Here is a tiny trained network, its code and every weight. The questions are about switching its units off for an input and a target symbol, where a switched-off unit gives its printed mean instead of its output.

import numpy as np


def w(rows, s, z=0):
    codes = np.array(rows[::2]) - 128.0
    scale = np.full(codes.shape[1], s)
    scale[-1] = z or s
    return codes * scale


def f(y):
    return np.maximum(y, 0)


def softmax(a):
    e = np.exp(a - a.max(-1, keepdims=True))
    return e / e.sum(-1, keepdims=True)


def log_softmax(a):
    a = a - a.max(-1, keepdims=True)
    return a - np.log(np.exp(a).sum(-1, keepdims=True))


def net(x, mask):
    ids = ['αεηθμξστω'.index(c) for c in x.split()]
    T = len(ids)
    res = E[ids] + P[:T]
    r = res
    for j in range(2):
        rows = slice(3 * j, 3 * j + 3)
        q, k, v = (r @ M[0][rows].T for M in (Q, K, V))
        z = softmax(np.where(np.tri(T) > 0, q @ k.T / 3**0.5, -1e9)) @ v
        o = O[0][rows]
        res = res + np.where(mask[j], z, o[:, -1]) @ o[:, :-1]
    y = f(res @ A[0][:, :-1].T + A[0][:, -1])
    res = res + np.where(mask[2:18], y, B[0][:, -1]) @ B[0][:, :-1]
    return log_softmax(res[-1] @ U[:, :-1].T + U[:, -1])


Q, K, V, O, A, B = {}, {}, {}, {}, {}, {}
E = w([
[140,93,203],'α',
[207,107,146],'ε',
[131,129,131],'η',
[154,174,205],'θ',
[111,201,147],'μ',
[157,90,62],'ξ',
[147,35,151],'σ',
[81,190,221],'τ',
[102,7,198],'ω',
],0.017)
P = w([
[248,166,129],'0',
[208,167,126],'1',
[173,155,130],'2',
[133,146,125],'3',
[98,143,120],'4',
[69,132,119],'5',
[33,126,119],'6',
[14,123,118],'7',
[3,123,116],'8',
],0.0074)
Q[0] = w([
[133,165,45],'h0',
[70,177,55],'h0',
[86,203,105],'h0',
[155,64,172],'h1',
[107,97,250],'h1',
[168,196,190],'h1',
],0.014)
K[0] = w([
[205,181,119],'h0',
[180,155,117],'h0',
[234,119,77],'h0',
[78,45,131],'h1',
[38,97,159],'h1',
[5,146,74],'h1',
],0.015)
V[0] = w([
[254,111,100],'h0',
[37,96,135],'h0',
[96,171,146],'h0',
[188,123,26],'h1',
[137,213,60],'h1',
[206,108,161],'h1',
],0.0071)
O[0] = w([
[52,124,141,183],'h0',
[190,98,140,98],'h0',
[254,125,61,106],'h0',
[121,82,61,3],'h1',
[105,201,41,35],'h1',
[106,37,154,175],'h1',
],0.007,0.0042)
A[0] = w([
[100,128,94,252],'n0',
[244,39,223,98],'n1',
[98,227,117,106],'n2',
[131,132,133,150],'n3',
[149,128,113,230],'n4',
[111,172,152,121],'n5',
[98,177,147,115],'n6',
[143,162,70,212],'n7',
[97,216,183,98],'n8',
[175,22,69,141],'n9',
[176,89,52,131],'n10',
[118,210,147,109],'n11',
[151,55,87,144],'n12',
[91,132,127,125],'n13',
[95,109,212,178],'n14',
[146,211,174,101],'n15',
],0.011)
B[0] = w([
[63,92,49,196],'n0',
[141,176,218,243],'n1',
[140,222,136,178],'n2',
[97,147,99,147],'n3',
[2,120,65,186],'n4',
[130,114,94,162],'n5',
[172,169,108,165],'n6',
[75,189,112,162],'n7',
[206,108,130,193],'n8',
[241,108,102,177],'n9',
[171,249,97,140],'n10',
[149,144,132,174],'n11',
[199,112,52,163],'n12',
[145,128,138,142],'n13',
[110,85,115,247],'n14',
[203,84,108,174],'n15',
],0.01,0.015)
U = w([
[40,176,203,105],'α',
[106,91,113,162],'ε',
[32,115,117,179],'η',
[129,123,127,193],'θ',
[112,190,108,185],'μ',
[148,81,49,110],'ξ',
[160,45,100,200],'σ',
[251,161,120,2],'τ',
[169,117,184,59],'ω',
],0.013,0.0077)

Each question gives the input, a string of symbols that net reads in full, and the target symbol t.
The units are the heads (3 rows each of Q, K, V and O) and the neurons (one row each of A and B). Each row of codes is followed by its name. A weight is (code - 128) times the scale printed after its matrix; where a second scale follows, it is the last column's (O, A, B and U).
mask holds one flag per unit, heads first, then neurons. A switched-off unit (its flag False) gives its mean, the last column of its rows in O or B, instead of its output. The means were averaged over made-up inputs and are rounded, as every weight is.
A unit's drop is (log p(t) with every unit on - log p(t) with that unit switched off) / (log p(t) with every unit on - log p(t) with every unit switched off).
The circuit of an input: a set's keep is (log p(t) with only the set's units on - log p(t) with every unit switched off) / (log p(t) with every unit on - log p(t) with every unit switched off). Starting from the 12 units with the biggest drops (on a tie, the unit counted first), units are removed one at a time, each time the one whose removal leaves the highest keep (on an exact tie, the one counted first), for as long as the keep stays at least 0.8.
circuit, biggest first: the units of the circuit, biggest drop first
k most important neurons: the k neurons with the biggest drops, biggest first
which heads matter: for each layer, one digit per head in row order, 1 if its drop is at least 0.15 and else 0, layers parted by /
drop of u: that unit's drop, to one decimal
input μ τ ε α, target α: which heads matter	00
input θ ξ τ ξ α μ τ ε σ, target τ: which heads matter	10
input σ ε θ, target σ: which heads matter	10
input τ τ τ, target τ: 2 most important neurons	[n15, n8]
input ω ω τ ε, target ω: which heads matter	01
input μ ε τ σ α η ε σ θ, target σ: circuit, biggest first	[n1, n7]
input μ μ ξ θ ε, target ξ: circuit, biggest first	[h1, n1]
input θ μ ω θ, target ω: which heads matter	01
input ε σ ξ τ σ τ ω ε σ, target ω: circuit, biggest first	[n1, h1, h0]
input μ τ ξ, target ξ: circuit, biggest first	[n1, h1]
input η ε ξ, target ξ: 3 most important neurons	[n1, n9, n12]
input σ τ θ ω ξ μ α, target α: circuit, biggest first	[n1, h1, n9]
input η η ε τ, target τ: most important neuron	[n8]
input ξ μ ε ε θ τ ε, target τ: drop of n9	0.5
input η θ α ε τ η ω η θ, target ω: drop of n15	0.1
input μ θ η, target η: drop of n0	0.0
input μ θ ε, target μ: drop of n8	0.1
